Here is a tiny trained network, its code and every weight. The questions are about switching its units off for an input and a class, where a switched-off unit gives its printed mean instead of its output.

import numpy as np


def w(rows, s, z=0):
    codes = np.array(rows[::2]) - 128.0
    scale = np.full(codes.shape[1], s)
    scale[-1] = z or s
    return codes * scale


def norm(h):
    return h / np.sqrt((h * h).mean(-1, keepdims=True) + 1e-5)


def f(y):
    return np.maximum(y, 0)


def log_softmax(a):
    a = a - a.max(-1, keepdims=True)
    return a - np.log(np.exp(a).sum(-1, keepdims=True))


def net(x, mask):
    res = np.array(x, float).reshape(1, 4) / 4 @ E
    u = 0
    for l in range(2):
        y = f(norm(res) @ A[l][:, :-1].T + A[l][:, -1])
        res = res + np.where(mask[u : u + 16], y, B[l][:, -1]) @ B[l][:, :-1]
        u += 16
    return log_softmax(norm(res)[-1] @ U[:, :-1].T + U[:, -1])


A, B = {}, {}
E = w([
[111,153,87,236],'x0',
[129,128,126,128],'x1',
[67,216,254,133],'x2',
[248,160,206,230],'x3',
],0.0044)
A[0] = w([
[160,45,222,70,60],'0.n1',
[75,143,154,214,221],'0.n2',
[92,230,48,187,203],'0.n3',
[75,72,146,113,61],'0.n4',
[48,52,59,97,175],'0.n5',
[75,139,127,76,195],'0.n6',
[43,166,41,164,44],'0.n7',
[214,133,120,235,143],'0.n8',
[110,72,146,208,79],'0.n9',
[79,140,1,152,149],'0.n10',
[66,124,145,153,4],'0.n11',
[73,110,143,48,91],'0.n12',
[44,90,146,90,50],'0.n13',
[160,159,147,111,143],'0.n14',
[102,145,132,98,203],'0.n15',
[111,33,78,78,159],'0.n16',
],0.0078,0.0023)
B[0] = w([
[163,110,153,201,173],'0.n1',
[76,100,116,158,215],'0.n2',
[46,118,192,236,217],'0.n3',
[161,178,82,95,152],'0.n4',
[138,96,195,171,240],'0.n5',
[130,92,62,200,195],'0.n6',
[187,121,253,162,188],'0.n7',
[108,169,63,99,255],'0.n8',
[144,133,79,61,164],'0.n9',
[174,122,229,151,227],'0.n10',
[128,121,72,194,143],'0.n11',
[32,174,98,152,190],'0.n12',
[82,191,105,124,177],'0.n13',
[197,192,181,65,158],'0.n14',
[128,62,95,94,173],'0.n15',
[182,114,150,88,224],'0.n16',
],0.0055,0.0054)
A[1] = w([
[106,177,110,61,125],'1.n1',
[151,119,178,169,131],'1.n2',
[146,188,182,42,123],'1.n3',
[73,156,198,184,254],'1.n4',
[86,163,121,38,154],'1.n5',
[196,127,20,207,23],'1.n6',
[129,138,60,177,144],'1.n7',
[170,108,142,81,95],'1.n8',
[122,42,81,205,197],'1.n9',
[168,65,67,195,130],'1.n10',
[252,80,109,52,119],'1.n11',
[122,12,81,156,173],'1.n12',
[168,241,127,244,204],'1.n13',
[153,61,254,36,107],'1.n14',
[97,61,156,148,121],'1.n15',
[19,177,115,178,180],'1.n16',
],0.0075,0.0027)
B[1] = w([
[179,144,50,155,139],'1.n1',
[176,161,130,91,183],'1.n2',
[161,61,159,197,149],'1.n3',
[203,102,101,88,247],'1.n4',
[179,203,131,198,148],'1.n5',
[87,116,135,146,170],'1.n6',
[70,81,203,156,159],'1.n7',
[141,169,87,193,148],'1.n8',
[76,113,154,138,199],'1.n9',
[139,152,179,94,177],'1.n10',
[53,211,11,115,193],'1.n11',
[111,107,211,154,179],'1.n12',
[97,87,121,62,253],'1.n13',
[74,113,146,152,188],'1.n14',
[121,57,141,130,166],'1.n15',
[134,185,1,88,219],'1.n16',
],0.0061,0.0074)
U = w([
[57,107,130,125,2],'0',
[202,250,35,94,140],'1',
[215,119,219,98,253],'2',
],0.013,0.00078)

Each question gives the input, the list of numbers given to net, and the class t.
The units are the neurons (one row each of A and B). Each row of codes is followed by its name. A weight is (code - 128) times the scale printed after its matrix; where a second scale follows, it is the last column's (A, B and U).
mask holds one flag per neuron, layer by layer. A switched-off neuron (its flag False) gives its mean, the last column of its row in B, instead of its output. The means were averaged over made-up inputs and are rounded, as every weight is.
A unit's drop is (log p(t) with every unit on - log p(t) with that unit switched off) / (log p(t) with every unit on - log p(t) with every unit switched off).
The circuit of an input: a set's keep is (log p(t) with only the set's units on - log p(t) with every unit switched off) / (log p(t) with every unit on - log p(t) with every unit switched off). Starting from the 12 units with the biggest drops (on a tie, the unit counted first), units are removed one at a time, each time the one whose removal leaves the highest keep (on an exact tie, the one counted first), for as long as the keep stays at least 0.8.
circuit, biggest first: the units of the circuit, biggest drop first
most important unit: the unit with the biggest drop
top k neurons: the k neurons with the biggest drops, biggest first
top k neurons in layer l: the k neurons of layer l with the biggest drops, biggest first
drop of u: that unit's drop, to one decimal
input [8,5,-1,-6], class 2: top 2 neurons -> [0.n7, 0.n10]
input [-1,-2,-5,8], class 1: most important unit -> 0.n3
input [7,7,0,5], class 0: circuit, biggest first -> [1.n7, 1.n13]
input [1,-8,-4,8], class 0: top 2 neurons in layer 1 -> [1.n6, 1.n7]
input [3,-6,0,0], class 2: top 2 neurons in layer 1 -> [1.n11, 1.n4]
input [1,8,-4,3], class 0: top 2 neurons in layer 1 -> [1.n7, 1.n16]
input [-6,1,1,-7], class 1: top 2 neurons in layer 1 -> [1.n5, 1.n1]
input [7,-6,-1,-6], class 2: top 2 neurons in layer 0 -> [0.n7, 0.n10]
input [8,-4,-1,5], class 0: top 2 neurons -> [1.n7, 1.n13]
input [-4,-2,2,-6], class 1: top 2 neurons in layer 0 -> [0.n12, 0.n13]
input [3,5,-3,4], class 0: top 2 neurons -> [0.n8, 1.n7]
input [1,4,-5,2], class 0: top 3 neurons in layer 1 -> [1.n16, 1.n6, 1.n4]
input [-1,-6,1,-4], class 1: top 2 neurons -> [0.n12, 0.n13]
input [6,6,4,5], class 1: most important unit -> 1.n16
input [7,3,3,8], class 1: top 2 neurons in layer 0 -> [0.n8, 0.n6]
input [2,7,-4,7], class 0: top 2 neurons in layer 1 -> [1.n7, 1.n16]
input [-8,-3,-6,3], class 1: drop of 1.n11 -> 2.3
input [6,8,-3,5], class 0: drop of 1.n7 -> 0.2
input [-3,-1,3,-4], class 1: drop of 0.n13 -> 0.1
input [4,1,-6,-1], class 2: top neuron -> [0.n10]
